Below is a small trained network, with its code and all its weights. Each question gives an input and a target symbol and asks what happens when units are switched off, that is, made to give their printed mean instead of their output.

import numpy as np


def w(rows, s, z=0):
    codes = np.array(rows[::2]) - 128.0
    scale = np.full(codes.shape[1], s)
    scale[-1] = z or s
    return codes * scale


def norm(h):
    return h / np.sqrt((h * h).mean(-1, keepdims=True) + 1e-5)


def f(y):
    return y / 2 * (1 + np.tanh(0.7978845608 * (y + 0.044715 * y**3)))


def softmax(a):
    e = np.exp(a - a.max(-1, keepdims=True))
    return e / e.sum(-1, keepdims=True)


def log_softmax(a):
    a = a - a.max(-1, keepdims=True)
    return a - np.log(np.exp(a).sum(-1, keepdims=True))


def net(x, mask):
    ids = ['αγδζλμπτψω'.index(c) for c in x.split()]
    T = len(ids)
    res = E[ids] + P[:T]
    r = norm(res)
    for j in range(3):
        rows = slice(4 * j, 4 * j + 4)
        q, k, v = (r @ M[0][rows].T for M in (Q, K, V))
        z = softmax(np.where(np.tri(T) > 0, q @ k.T / 4**0.5, -1e9)) @ v
        o = O[0][rows]
        res = res + np.where(mask[j], z, o[:, -1]) @ o[:, :-1]
    y = f(norm(res) @ A[0][:, :-1].T + A[0][:, -1])
    res = res + np.where(mask[3:7], y, B[0][:, -1]) @ B[0][:, :-1]
    return log_softmax(norm(res)[-1] @ U[:, :-1].T + U[:, -1])


Q, K, V, O, A, B = {}, {}, {}, {}, {}, {}
E = w([
[119,129,139,132,190,152],'α',
[71,116,122,126,81,117],'γ',
[112,138,108,117,157,62],'δ',
[113,150,70,130,142,156],'ζ',
[132,136,103,160,88,91],'λ',
[69,106,165,116,135,130],'μ',
[108,114,164,135,139,72],'π',
[159,144,113,162,161,130],'τ',
[41,254,158,184,141,107],'ψ',
[117,115,154,164,111,161],'ω',
],0.0093)
P = w([
[166,161,146,115,108,153],'0',
[147,45,86,170,147,126],'1',
[73,57,84,251,171,129],'2',
[107,127,125,187,133,143],'3',
[204,117,136,86,99,150],'4',
[202,237,206,48,63,174],'5',
[155,205,180,103,96,156],'6',
[188,99,119,107,108,157],'7',
[75,111,101,252,145,156],'8',
[131,155,146,171,101,167],'9',
],0.0033)
Q[0] = w([
[164,114,154,133,138,107],'h0',
[132,113,128,129,138,130],'h0',
[137,126,132,128,117,128],'h0',
[128,151,131,120,124,135],'h0',
[132,122,104,113,141,108],'h1',
[131,132,130,122,122,132],'h1',
[129,127,137,138,120,137],'h1',
[133,109,113,116,129,118],'h1',
[149,159,151,110,122,133],'h2',
[45,194,134,232,158,112],'h2',
[147,56,114,120,126,126],'h2',
[85,251,172,149,117,124],'h2',
],0.028)
K[0] = w([
[158,93,123,85,118,136],'h0',
[147,129,139,111,123,137],'h0',
[135,116,123,127,134,121],'h0',
[125,129,144,166,140,117],'h0',
[146,109,121,99,118,134],'h1',
[126,121,124,133,136,132],'h1',
[112,137,137,147,125,127],'h1',
[146,103,132,118,116,138],'h1',
[84,108,113,166,138,124],'h2',
[103,254,176,120,108,133],'h2',
[172,101,118,65,116,136],'h2',
[46,201,127,220,159,113],'h2',
],0.024)
V[0] = w([
[103,173,107,153,117,114],'h0',
[126,188,166,116,131,131],'h0',
[134,70,120,132,136,136],'h0',
[158,87,117,113,125,119],'h0',
[135,75,109,115,131,143],'h1',
[98,230,140,137,121,137],'h1',
[155,112,113,130,142,129],'h1',
[136,114,107,121,120,154],'h1',
[125,168,60,85,205,147],'h2',
[69,83,206,65,193,140],'h2',
[148,158,126,144,140,9],'h2',
[44,124,66,60,66,116],'h2',
],0.012)
O[0] = w([
[158,170,168,99,108,141,212],'h0',
[86,185,118,99,77,133,165],'h0',
[142,68,111,151,155,117,88],'h0',
[115,87,113,170,175,110,44],'h0',
[179,118,101,67,126,109,57],'h1',
[58,117,125,230,135,167,254],'h1',
[142,140,99,109,110,123,89],'h1',
[160,120,91,120,124,131,92],'h1',
[169,193,129,40,163,214,99],'h2',
[12,118,82,55,157,64,91],'h2',
[217,72,220,81,179,64,169],'h2',
[127,180,127,32,1,105,98],'h2',
],0.0077,0.0061)
A[0] = w([
[151,156,138,82,9,116,3],'n0',
[198,189,121,39,141,109,165],'n1',
[106,117,161,119,194,169,157],'n2',
[133,58,195,98,105,216,104],'n3',
],0.013,0.0035)
B[0] = w([
[149,33,171,75,123,241,240],'n0',
[101,221,24,209,132,42,219],'n1',
[122,131,117,48,162,176,255],'n2',
[116,104,1,129,90,40,225],'n3',
],0.0095,0.0038)
U = w([
[80,137,81,52,226,186,133],'α',
[143,59,160,66,58,175,243],'γ',
[169,195,100,110,153,35,254],'δ',
[181,212,34,126,81,198,81],'ζ',
[246,111,179,194,79,98,92],'λ',
[13,127,92,70,95,67,51],'μ',
[119,68,215,96,193,53,205],'π',
[223,111,143,155,224,202,120],'τ',
[95,218,223,140,145,137,89],'ψ',
[82,75,66,254,119,154,70],'ω',
],0.0069,0.0021)

Each question gives the input, a string of symbols that net reads in full, and the target symbol t.
The units are the heads (4 rows each of Q, K, V and O) and the neurons (one row each of A and B). Each row of codes is followed by its name. A weight is (code - 128) times the scale printed after its matrix; where a second scale follows, it is the last column's (O, A, B and U).
mask holds one flag per unit, heads first, then neurons. A switched-off unit (its flag False) gives its mean, the last column of its rows in O or B, instead of its output. The means were averaged over made-up inputs and are rounded, as every weight is.
A unit's drop is (log p(t) with every unit on - log p(t) with that unit switched off) / (log p(t) with every unit on - log p(t) with every unit switched off).
The circuit of an input: a set's keep is (log p(t) with only the set's units on - log p(t) with every unit switched off) / (log p(t) with every unit on - log p(t) with every unit switched off). Starting from all 7 units, units are removed one at a time, each time the one whose removal leaves the highest keep (on an exact tie, the one counted first), for as long as the keep stays at least 0.8.
circuit, biggest first: the units of the circuit, biggest drop first
unit that matters most: the unit with the biggest drop
top k neurons: the k neurons with the biggest drops, biggest first
which heads matter: for each layer, one digit per head in row order, 1 if its drop is at least 0.15 and else 0, layers parted by /
input λ ω γ δ μ γ π α δ, target γ: circuit, biggest first	(h2 n0)
input τ π γ, target τ: circuit, biggest first	(h2)
input ψ ψ δ, target ψ: circuit, biggest first	(h0 n3)
input ψ ω λ π α ω, target ω: circuit, biggest first	(h1 n3)
input τ π ζ ζ ω, target π: which heads matter	001
input ψ λ δ π λ, target λ: which heads matter	000
input ω ζ ω ψ δ ω γ, target γ: which heads matter	101
input δ ω γ, target δ: circuit, biggest first	(h2 n1)
input τ ψ μ α γ γ, target γ: circuit, biggest first	(n0 h0)
input τ δ ζ ψ τ τ, target τ: circuit, biggest first	(h0 h2)
input τ λ ω ζ δ ψ γ δ, target δ: circuit, biggest first	(n1 h2)
input δ μ ω, target δ: circuit, biggest first	(h2 n1)
input μ π ω ω τ μ ζ ω, target τ: which heads matter	011
input ζ λ γ, target ζ: circuit, biggest first	(h2)
input π π τ δ ζ, target π: which heads matter	101
input τ γ γ μ γ ω δ, target μ: which heads matter	001
input λ α α, target λ: which heads matter	001
input α γ ζ α γ γ ω ω ψ λ, target λ: top 2 neurons	(n1 n0)
input ω ψ α ζ γ α ψ τ, target γ: top 2 neurons	(n0 n1)
input δ ζ ω π τ μ, target ω: unit that matters most	h2
input ω ψ ω ω ω τ π, target π: which heads matter	101
input ω γ π α α, target γ: which heads matter	011
input ω ψ ω ζ α, target α: which heads matter	000
input ζ ψ ω ω ζ ω ζ α μ, target μ: top 2 neurons	(n3 n0)
input ζ γ τ ζ τ ψ δ, target δ: which heads matter	010
input ψ ω τ, target τ: top 3 neurons	(n1 n2 n0)
input ζ α λ ζ ζ γ, target λ: circuit, biggest first	(h2)
